Here is a tiny trained network, its code and every weight. The questions are about switching its units off for an input and a target symbol, where a switched-off unit gives its printed mean instead of its output.

import numpy as np


def w(rows, s, z=0):
    codes = np.array(rows[::2]) - 128.0
    scale = np.full(codes.shape[1], s)
    scale[-1] = z or s
    return codes * scale


def norm(h):
    return h / np.sqrt((h * h).mean(-1, keepdims=True) + 1e-5)


def f(y):
    return np.maximum(y, 0)


def softmax(a):
    e = np.exp(a - a.max(-1, keepdims=True))
    return e / e.sum(-1, keepdims=True)


def log_softmax(a):
    a = a - a.max(-1, keepdims=True)
    return a - np.log(np.exp(a).sum(-1, keepdims=True))


def net(x, mask):
    ids = ['αδζηλμπσ'.index(c) for c in x.split()]
    T = len(ids)
    res = E[ids] + P[:T]
    u = 0
    for l in range(2):
        q, k, v = (norm(res) @ M[l].T for M in (Q, K, V))
        z = softmax(np.where(np.tri(T) > 0, q @ k.T / 4**0.5, -1e9)) @ v
        res = res + np.where(mask[u], z, O[l][:, -1]) @ O[l][:, :-1]
        u += 1
        y = f(norm(res) @ A[l][:, :-1].T + A[l][:, -1])
        res = res + np.where(mask[u : u + 8], y, B[l][:, -1]) @ B[l][:, :-1]
        u += 8
    return log_softmax(norm(res)[-1] @ U[:, :-1].T + U[:, -1])


Q, K, V, O, A, B = {}, {}, {}, {}, {}, {}
E = w([
[109,95,253,86,95,83,136,141,133,55],'α',
[57,161,108,57,108,116,116,123,203,146],'δ',
[138,196,133,108,86,87,117,50,81,55],'ζ',
[101,51,180,70,147,121,99,61,61,141],'η',
[117,193,54,106,210,150,65,61,91,204],'λ',
[180,129,94,83,161,70,99,245,60,106],'μ',
[12,163,166,152,176,118,128,130,138,80],'π',
[147,78,117,145,99,236,234,116,191,103],'σ',
],0.0031)
P = w([
[162,105,112,190,52,202,106,164,54,149],'0',
[88,186,175,67,160,206,106,145,120,89],'1',
[86,71,87,128,104,112,133,109,97,90],'2',
[170,72,81,142,147,148,104,107,165,96],'3',
[66,253,217,41,183,158,46,141,187,116],'4',
[83,86,97,130,121,57,174,102,109,128],'5',
[176,68,89,135,162,97,115,84,193,89],'6',
[97,245,241,28,184,105,61,101,186,151],'7',
[79,89,107,148,137,12,189,92,137,131],'8',
[187,64,105,120,209,37,136,52,244,99],'9',
[132,225,191,64,170,181,85,156,157,158],'10',
],0.0036)
Q[0] = w([
[118,74,82,152,97,105,186,99,147,146],'L0H0',
[73,91,85,115,144,2,126,105,133,112],'L0H0',
[135,103,112,117,156,139,96,84,172,78],'L0H0',
[115,165,185,114,76,145,102,95,89,195],'L0H0',
],0.0083)
K[0] = w([
[96,151,129,93,191,1,91,113,158,124],'L0H0',
[123,192,171,92,202,55,187,108,210,172],'L0H0',
[150,85,30,131,172,88,223,126,129,140],'L0H0',
[54,165,119,158,42,191,116,193,113,136],'L0H0',
],0.0059)
V[0] = w([
[174,153,148,78,68,61,111,149,120,174],'L0H0',
[66,180,131,163,146,110,32,95,117,184],'L0H0',
[176,129,127,129,252,67,138,205,58,76],'L0H0',
[95,120,223,208,163,108,121,114,91,58],'L0H0',
],0.0037)
O[0] = w([
[98,128,76,45,72,191,145,153,86,119,6],'L0H0',
[93,94,113,176,177,173,74,141,144,42,15],'L0H0',
[158,155,155,122,190,149,226,146,26,91,99],'L0H0',
[174,147,172,254,138,152,126,121,81,146,120],'L0H0',
],0.0041,0.0014)
A[0] = w([
[91,123,153,136,80,82,168,91,98,158,83],'L0N0',
[229,177,153,95,189,184,81,199,167,141,86],'L0N1',
[181,147,149,169,172,119,81,127,187,154,2],'L0N2',
[176,109,152,178,71,140,101,151,100,161,64],'L0N3',
[255,124,92,133,178,142,145,146,166,135,61],'L0N4',
[139,168,186,130,133,157,167,175,179,131,86],'L0N5',
[157,119,107,169,81,134,151,129,187,229,20],'L0N6',
[115,128,79,169,85,86,108,172,179,136,40],'L0N7',
],0.0041,0.0038)
B[0] = w([
[61,127,124,122,121,84,187,109,158,131,160],'L0N0',
[12,152,188,181,104,117,115,55,121,99,250],'L0N1',
[118,116,180,190,191,66,64,81,196,79,147],'L0N2',
[145,127,150,57,170,134,106,173,180,70,152],'L0N3',
[237,121,88,80,187,148,172,164,163,120,203],'L0N4',
[131,167,106,122,149,118,90,79,46,179,196],'L0N5',
[164,122,62,202,137,252,197,182,96,94,171],'L0N6',
[108,142,133,83,227,175,126,165,105,80,138],'L0N7',
],0.0034,0.0019)
Q[1] = w([
[31,185,192,141,95,163,110,74,112,158],'L1H0',
[111,130,194,137,47,130,167,189,115,106],'L1H0',
[134,36,62,166,161,8,132,148,70,112],'L1H0',
[111,211,160,97,161,106,82,195,77,148],'L1H0',
],0.011)
K[1] = w([
[44,122,150,240,16,189,3,150,116,136],'L1H0',
[124,177,169,161,48,133,158,92,23,249],'L1H0',
[73,131,154,102,224,97,193,79,100,69],'L1H0',
[138,130,96,145,109,246,129,220,19,67],'L1H0',
],0.0066)
V[1] = w([
[220,93,157,76,89,103,87,34,92,71],'L1H0',
[135,100,174,135,87,231,252,90,228,45],'L1H0',
[157,170,26,190,86,231,130,51,101,166],'L1H0',
[133,250,99,151,59,41,125,167,152,22],'L1H0',
],0.0038)
O[1] = w([
[124,124,121,122,49,112,74,69,61,125,214],'L1H0',
[98,92,114,213,55,191,150,210,135,107,253],'L1H0',
[210,76,38,166,135,81,175,95,142,104,214],'L1H0',
[142,255,112,125,103,111,140,147,164,49,53],'L1H0',
],0.006,0.0017)
A[1] = w([
[192,99,152,151,133,89,57,183,82,89,183],'L1N0',
[144,115,16,133,212,84,122,92,94,138,47],'L1N1',
[103,110,99,151,103,21,149,177,116,157,154],'L1N2',
[155,41,221,86,87,101,124,158,139,21,2],'L1N3',
[64,214,177,134,66,189,41,177,55,125,61],'L1N4',
[103,156,76,160,75,42,126,91,88,72,57],'L1N5',
[199,231,196,33,146,110,42,106,108,197,142],'L1N6',
[225,36,71,222,11,180,254,171,171,212,51],'L1N7',
],0.004)
B[1] = w([
[138,188,142,119,139,212,103,69,169,146,179],'L1N0',
[130,126,141,94,148,48,211,114,188,166,162],'L1N1',
[85,90,130,154,154,103,119,148,135,133,164],'L1N2',
[141,196,141,117,78,64,200,168,154,253,136],'L1N3',
[205,126,135,124,126,51,165,107,192,210,170],'L1N4',
[109,104,100,157,83,58,126,96,127,73,146],'L1N5',
[137,96,83,152,117,189,177,194,77,94,224],'L1N6',
[110,4,87,228,116,65,145,253,81,120,253],'L1N7',
],0.0061,0.005)
U = w([
[174,202,205,135,41,103,159,140,149,253,122],'α',
[74,124,78,9,99,185,59,179,243,106,101],'δ',
[157,181,61,153,29,86,97,50,111,29,92],'ζ',
[94,61,182,108,109,174,23,49,31,177,98],'η',
[191,82,85,74,235,63,164,58,183,140,84],'λ',
[127,208,116,47,154,170,211,180,12,102,252],'μ',
[118,194,212,233,232,182,85,123,185,80,73],'π',
[108,23,83,206,105,81,141,220,101,129,160],'σ',
],0.0062,0.002)

Each question gives the input, a string of symbols that net reads in full, and the target symbol t.
The units are the heads (4 rows each of Q, K, V and O) and the neurons (one row each of A and B). Each row of codes is followed by its name. A weight is (code - 128) times the scale printed after its matrix; where a second scale follows, it is the last column's (O, A, B and U).
mask holds one flag per unit, layer by layer, with each layer's heads first. A switched-off unit (its flag False) gives its mean, the last column of its rows in O or B, instead of its output. The means were averaged over made-up inputs and are rounded, as every weight is.
A unit's drop is (log p(t) with every unit on - log p(t) with that unit switched off) / (log p(t) with every unit on - log p(t) with every unit switched off).
The circuit of an input: a set's keep is (log p(t) with only the set's units on - log p(t) with every unit switched off) / (log p(t) with every unit on - log p(t) with every unit switched off). Starting from the 12 units with the biggest drops (on a tie, the unit counted first), units are removed one at a time, each time the one whose removal leaves the highest keep (on an exact tie, the one counted first), for as long as the keep stays at least 0.8.
circuit, biggest first: the units of the circuit, biggest drop first
most important unit: the unit with the biggest drop
top k neurons: the k neurons with the biggest drops, biggest first
top k neurons in layer l: the k neurons of layer l with the biggest drops, biggest first
drop of u: that unit's drop, to one decimal
input δ σ π π μ ζ π π μ, target ζ: top neuron => (L1N5)
input α σ σ σ λ, target α: circuit, biggest first => (L1N4; L1H0)
input η δ π α μ σ ζ λ, target η: circuit, biggest first => (L1H0; L0N3)
input μ α μ, target α: top 2 neurons => (L1N4; L1N7)
input σ δ σ μ π σ π δ σ, target π: circuit, biggest first => (L1H0; L0H0; L1N7)
input α π μ δ σ ζ σ π, target α: circuit, biggest first => (L1N4; L1H0)
input μ σ σ σ λ η σ μ σ, target μ: circuit, biggest first => (L1H0; L0H0; L1N7)
input λ η π η, target η: circuit, biggest first => (L1H0; L1N7)
input η σ λ π ζ μ σ μ, target η: top 2 neurons in layer 0 => (L0N3; L0N1)
input μ λ σ λ σ ζ δ, target δ: circuit, biggest first => (L1N7; L1H0)
input δ σ δ μ σ ζ μ δ μ, target δ: circuit, biggest first => (L0H0; L1N7; L1H0)
input α σ λ, target λ: circuit, biggest first => (L0H0; L1H0)
input ζ λ λ σ μ π σ λ σ, target λ: circuit, biggest first => (L1H0; L0H0; L1N7)
input μ μ σ σ μ μ μ π σ σ α, target μ: circuit, biggest first => (L1N6; L1H0)
input μ α α α η δ μ σ σ π, target π: circuit, biggest first => (L1H0; L1N7)
input ζ σ λ α, target α: most important unit => L1N3
input μ σ σ σ λ μ α π η λ λ, target μ: top 2 neurons => (L1N6; L1N7)
input σ α σ, target α: drop of L1H0 => 1.1
input ζ σ δ α σ λ σ σ, target ζ: drop of L1H0 => 0.7
input π π α λ σ π μ, target μ: drop of L1H0 => 0.5
input μ π α π η μ σ σ, target μ: top neuron => (L1N6)
input μ η λ σ μ μ μ π σ σ π, target μ: top 2 neurons in layer 1 => (L1N6; L1N7)
input α μ μ λ ζ, target α: top 2 neurons => (L1N4; L0N3)
